Below are the code and all the weights of a small trained network. Each question names an input and a class and asks about switching units off, where a switched-off unit gives its printed mean instead of its output.

import numpy as np


def w(rows, s, z=0):
    codes = np.array(rows[::2]) - 128.0
    scale = np.full(codes.shape[1], s)
    scale[-1] = z or s
    return codes * scale


def norm(h):
    return h / np.sqrt((h * h).mean(-1, keepdims=True) + 1e-5)


def f(y):
    return y / 2 * (1 + np.tanh(0.7978845608 * (y + 0.044715 * y**3)))


def log_softmax(a):
    a = a - a.max(-1, keepdims=True)
    return a - np.log(np.exp(a).sum(-1, keepdims=True))


def net(x, mask):
    res = np.array(x, float).reshape(1, 8) / 4 @ E
    u = 0
    for l in range(3):
        y = f(norm(res) @ A[l][:, :-1].T + A[l][:, -1])
        res = res + np.where(mask[u : u + 6], y, B[l][:, -1]) @ B[l][:, :-1]
        u += 6
    return log_softmax(norm(res)[-1] @ U[:, :-1].T + U[:, -1])


A, B = {}, {}
E = w([
[133,175,205,210,116,94],'x0',
[173,76,147,140,40,136],'x1',
[133,92,113,171,107,231],'x2',
[183,26,168,173,179,99],'x3',
[161,209,108,2,92,108],'x4',
[76,163,104,129,32,64],'x5',
[72,146,97,103,118,123],'x6',
[209,173,134,170,116,180],'x7',
],0.0069)
A[0] = w([
[140,113,136,122,29,127,1],'L0N0',
[1,158,180,123,53,87,182],'L0N1',
[67,202,216,183,173,82,119],'L0N2',
[170,12,82,211,115,133,151],'L0N3',
[147,106,114,84,117,75,46],'L0N4',
[45,103,149,141,139,221,52],'L0N5',
],0.0083,0.0017)
B[0] = w([
[230,156,155,242,255,122,148],'L0N0',
[84,82,57,36,26,72,240],'L0N1',
[236,153,6,6,183,85,217],'L0N2',
[85,32,198,100,123,121,255],'L0N3',
[46,104,155,39,120,85,143],'L0N4',
[152,157,93,71,47,57,171],'L0N5',
],0.0051,0.0044)
A[1] = w([
[176,170,113,93,175,168,238],'L1N0',
[154,167,113,93,136,41,253],'L1N1',
[158,136,180,214,106,135,186],'L1N2',
[154,171,108,165,81,136,160],'L1N3',
[136,139,162,109,130,153,28],'L1N4',
[5,127,48,124,98,121,192],'L1N5',
],0.012,0.0015)
B[1] = w([
[157,100,81,134,138,181,208],'L1N0',
[118,36,15,122,159,145,245],'L1N1',
[77,181,154,75,108,80,177],'L1N2',
[192,169,107,1,116,145,163],'L1N3',
[138,92,91,165,156,129,125],'L1N4',
[29,66,50,67,51,85,254],'L1N5',
],0.0094,0.007)
A[2] = w([
[167,90,32,184,123,186,5],'L2N0',
[239,117,100,97,64,106,161],'L2N1',
[136,192,124,203,255,138,150],'L2N2',
[176,114,147,246,37,172,173],'L2N3',
[37,89,89,136,111,197,88],'L2N4',
[151,196,81,143,189,93,100],'L2N5',
],0.0075,0.0023)
B[2] = w([
[83,154,26,203,170,114,200],'L2N0',
[56,76,117,143,17,142,239],'L2N1',
[221,240,96,2,188,164,155],'L2N2',
[33,177,58,190,128,11,148],'L2N3',
[122,83,203,69,60,27,254],'L2N4',
[60,162,38,143,6,154,142],'L2N5',
],0.007,0.0031)
U = w([
[132,52,215,244,129,121,104],'0',
[58,68,57,55,59,71,239],'1',
[198,146,45,145,186,170,163],'2',
[163,109,184,107,210,104,50],'3',
[187,249,131,120,75,173,48],'4',
[98,199,198,230,79,67,2],'5',
],0.012,0.0038)

Each question gives the input, the list of numbers given to net, and the class t.
The units are the neurons (one row each of A and B). Each row of codes is followed by its name. A weight is (code - 128) times the scale printed after its matrix; where a second scale follows, it is the last column's (A, B and U).
mask holds one flag per neuron, layer by layer. A switched-off neuron (its flag False) gives its mean, the last column of its row in B, instead of its output. The means were averaged over made-up inputs and are rounded, as every weight is.
A unit's drop is (log p(t) with every unit on - log p(t) with that unit switched off) / (log p(t) with every unit on - log p(t) with every unit switched off).
The circuit of an input: a set's keep is (log p(t) with only the set's units on - log p(t) with every unit switched off) / (log p(t) with every unit on - log p(t) with every unit switched off). Starting from the 12 units with the biggest drops (on a tie, the unit counted first), units are removed one at a time, each time the one whose removal leaves the highest keep (on an exact tie, the one counted first), for as long as the keep stays at least 0.8.
circuit, biggest first: the units of the circuit, biggest drop first
unit that matters most: the unit with the biggest drop
top k neurons: the k neurons with the biggest drops, biggest first
k most important neurons of layer l: the k neurons of layer l with the biggest drops, biggest first
drop of u: that unit's drop, to one decimal
input [-4,5,-1,-3,-7,-1,-8,-4], class 0: circuit, biggest first	L1N5, L0N1, L1N1
input [8,8,6,-6,6,2,7,7], class 4: circuit, biggest first	L1N5, L0N0
input [-4,4,1,8,-5,-3,-3,-5], class 0: circuit, biggest first	L1N5, L1N1
input [7,3,3,2,0,-5,-3,-7], class 0: circuit, biggest first	L1N5
input [7,4,4,8,-2,7,4,-3], class 0: circuit, biggest first	L1N5, L0N0
input [7,-4,6,7,1,0,-6,6], class 4: circuit, biggest first	L1N5, L2N2, L1N2
input [-4,-7,4,6,-6,-1,-7,7], class 3: top 2 neurons	L1N5, L2N2
input [-1,0,-3,6,6,-7,-2,-7], class 3: circuit, biggest first	L1N5, L0N1
input [7,7,5,4,-1,5,5,3], class 5: top 2 neurons	L1N5, L1N1
input [-6,7,-8,-8,3,-7,-5,2], class 2: circuit, biggest first	L1N5, L0N1, L1N0
input [-2,2,5,-5,3,0,-7,-2], class 2: top 2 neurons	L1N5, L0N0
input [6,1,7,3,4,-1,4,3], class 4: circuit, biggest first	L1N5, L1N1
input [1,2,-3,1,3,-6,0,7], class 2: 2 most important neurons of layer 1	L1N0, L1N5
input [0,2,-4,2,-1,-5,-3,-8], class 3: top 2 neurons	L1N5, L0N1
input [-5,1,-5,-3,6,-7,2,4], class 2: top 3 neurons	L1N5, L0N1, L1N0
input [-5,4,6,-5,4,-8,-2,-1], class 2: circuit, biggest first	L1N5, L0N1
input [2,3,4,-2,1,-2,-3,3], class 4: top 2 neurons	L1N5, L1N1
input [-4,-1,8,8,-6,3,-2,1], class 0: circuit, biggest first	L1N5, L1N1
input [-2,3,7,1,-2,8,1,8], class 4: unit that matters most	L1N3
input [1,-4,-7,6,-4,-2,0,7], class 2: unit that matters most	L0N2
input [4,-3,2,-2,1,2,-7,1], class 2: top 2 neurons	L0N2, L1N5
input [1,7,-4,7,-5,2,2,-8], class 0: 3 most important neurons of layer 1	L1N5, L1N1, L1N3
input [-7,6,-3,7,-7,-1,-2,-5], class 0: drop of L1N1	0.1
input [-5,-2,7,6,-2,5,-7,-1], class 0: 2 most important neurons of layer 0	L0N1, L0N3
input [1,-8,5,5,5,-3,1,-3], class 2: drop of L1N5	0.2
input [0,8,-7,8,-2,2,7,1], class 0: drop of L1N5	0.4
input [-5,8,-7,2,0,-6,0,2], class 0: unit that matters most	L1N5
